Below are the code and all the weights of a small trained network. Each question names an input and a target symbol and asks about switching units off, where a switched-off unit gives its printed mean instead of its output.

import numpy as np


def w(rows, s, z=0):
    codes = np.array(rows[::2]) - 128.0
    scale = np.full(codes.shape[1], s)
    scale[-1] = z or s
    return codes * scale


def norm(h):
    return h / np.sqrt((h * h).mean(-1, keepdims=True) + 1e-5)


def f(y):
    return np.maximum(y, 0)


def softmax(a):
    e = np.exp(a - a.max(-1, keepdims=True))
    return e / e.sum(-1, keepdims=True)


def log_softmax(a):
    a = a - a.max(-1, keepdims=True)
    return a - np.log(np.exp(a).sum(-1, keepdims=True))


def net(x, mask):
    ids = ['βηθστφ'.index(c) for c in x.split()]
    T = len(ids)
    res = E[ids] + P[:T]
    r = norm(res)
    for j in range(3):
        rows = slice(4 * j, 4 * j + 4)
        q, k, v = (r @ M[0][rows].T for M in (Q, K, V))
        z = softmax(np.where(np.tri(T) > 0, q @ k.T / 4**0.5, -1e9)) @ v
        o = O[0][rows]
        res = res + np.where(mask[j], z, o[:, -1]) @ o[:, :-1]
    y = f(norm(res) @ A[0][:, :-1].T + A[0][:, -1])
    res = res + np.where(mask[3:15], y, B[0][:, -1]) @ B[0][:, :-1]
    return log_softmax(norm(res)[-1] @ U[:, :-1].T + U[:, -1])


Q, K, V, O, A, B = {}, {}, {}, {}, {}, {}
E = w([
[25,101,141],'β',
[134,172,83],'η',
[165,124,146],'θ',
[6,3,234],'σ',
[87,140,109],'τ',
[63,167,53],'φ',
],0.004)
P = w([
[120,146,89],'0',
[146,224,169],'1',
[116,149,47],'2',
[119,182,169],'3',
[106,131,36],'4',
[120,149,173],'5',
[93,110,23],'6',
[106,110,167],'7',
[71,77,8],'8',
[96,67,180],'9',
],0.0013)
Q[0] = w([
[112,99,77],'h0',
[83,179,116],'h0',
[34,143,46],'h0',
[142,187,168],'h0',
[78,117,110],'h1',
[54,236,48],'h1',
[211,2,224],'h1',
[221,75,189],'h1',
[106,93,64],'h2',
[96,115,63],'h2',
[111,113,67],'h2',
[147,136,186],'h2',
],0.0056)
K[0] = w([
[166,120,186],'h0',
[133,165,150],'h0',
[147,154,177],'h0',
[106,163,67],'h0',
[79,128,178],'h1',
[94,222,155],'h1',
[173,2,91],'h1',
[179,53,78],'h1',
[90,183,91],'h2',
[102,203,87],'h2',
[103,181,80],'h2',
[140,89,167],'h2',
],0.0063)
V[0] = w([
[241,58,190],'h0',
[92,82,111],'h0',
[166,191,154],'h0',
[139,76,138],'h0',
[85,208,185],'h1',
[153,226,249],'h1',
[97,119,103],'h1',
[81,84,30],'h1',
[43,140,40],'h2',
[151,55,89],'h2',
[134,116,111],'h2',
[208,174,168],'h2',
],0.0021)
O[0] = w([
[183,193,198,46],'h0',
[77,133,107,25],'h0',
[174,124,143,254],'h0',
[121,165,160,32],'h0',
[147,71,184,151],'h1',
[63,2,154,174],'h1',
[154,137,151,110],'h1',
[198,183,153,127],'h1',
[171,148,195,189],'h2',
[113,95,149,51],'h2',
[136,119,134,131],'h2',
[119,112,58,242],'h2',
],0.0024,0.00039)
A[0] = w([
[116,221,120,168],'n0',
[137,23,174,68],'n1',
[31,76,223,124],'n2',
[27,101,47,146],'n3',
[20,126,236,97],'n4',
[200,151,105,151],'n5',
[120,104,215,72],'n6',
[185,188,51,163],'n7',
[91,175,117,116],'n8',
[65,204,165,146],'n9',
[123,94,208,54],'n10',
[116,67,254,1],'n11',
],0.0033,0.0032)
B[0] = w([
[134,41,102,200],'n0',
[110,84,61,151],'n1',
[169,239,110,185],'n2',
[195,142,185,215],'n3',
[173,225,74,173],'n4',
[103,163,166,212],'n5',
[65,95,133,138],'n6',
[117,122,185,254],'n7',
[136,91,134,159],'n8',
[121,19,106,177],'n9',
[44,56,134,134],'n10',
[36,4,146,138],'n11',
],0.004,0.0027)
U = w([
[83,197,95,188],'β',
[250,135,52,117],'η',
[173,142,221,203],'θ',
[2,123,158,3],'σ',
[178,38,125,16],'τ',
[83,104,24,161],'φ',
],0.012,0.0036)

Each question gives the input, a string of symbols that net reads in full, and the target symbol t.
The units are the heads (4 rows each of Q, K, V and O) and the neurons (one row each of A and B). Each row of codes is followed by its name. A weight is (code - 128) times the scale printed after its matrix; where a second scale follows, it is the last column's (O, A, B and U).
mask holds one flag per unit, heads first, then neurons. A switched-off unit (its flag False) gives its mean, the last column of its rows in O or B, instead of its output. The means were averaged over made-up inputs and are rounded, as every weight is.
A unit's drop is (log p(t) with every unit on - log p(t) with that unit switched off) / (log p(t) with every unit on - log p(t) with every unit switched off).
The circuit of an input: a set's keep is (log p(t) with only the set's units on - log p(t) with every unit switched off) / (log p(t) with every unit on - log p(t) with every unit switched off). Starting from the 12 units with the biggest drops (on a tie, the unit counted first), units are removed one at a time, each time the one whose removal leaves the highest keep (on an exact tie, the one counted first), for as long as the keep stays at least 0.8.
circuit, biggest first: the units of the circuit, biggest drop first
most important unit: the unit with the biggest drop
top k neurons: the k neurons with the biggest drops, biggest first
which heads matter: for each layer, one digit per head in row order, 1 if its drop is at least 0.15 and else 0, layers parted by /
drop of u: that unit's drop, to one decimal
input θ τ θ θ σ η β, target β: circuit, biggest first	n2, n4, n3, n7
input θ φ τ θ η η, target τ: circuit, biggest first	n0, n7, n2
input φ θ φ θ φ θ, target φ: which heads matter	110
input θ σ θ η η θ, target τ: circuit, biggest first	h2, n3, n2
input τ σ φ η η η η β, target β: circuit, biggest first	n2, n4
input η θ β θ θ θ φ η σ θ, target φ: most important unit	n1
input θ θ θ φ θ η θ, target θ: which heads matter	000
input φ θ θ θ θ η θ η, target θ: which heads matter	010
input θ σ η θ σ θ, target σ: which heads matter	010
input θ θ φ φ η η, target τ: which heads matter	000
input θ θ θ θ θ η θ, target θ: which heads matter	100
input θ η θ τ θ η φ θ, target τ: top 3 neurons	n2, n4, n1
input φ θ θ θ τ θ η φ η, target η: top 2 neurons	n0, n9
input σ φ θ φ θ τ, target η: most important unit	n4
input θ θ θ τ σ φ η τ η φ, target τ: drop of n3	0.4
input τ η θ θ θ θ η θ θ η, target θ: drop of h1	0.1
input θ η τ φ θ θ θ θ η, target η: drop of n0	0.4
input φ η θ θ θ θ θ τ, target η: drop of n9	0.1
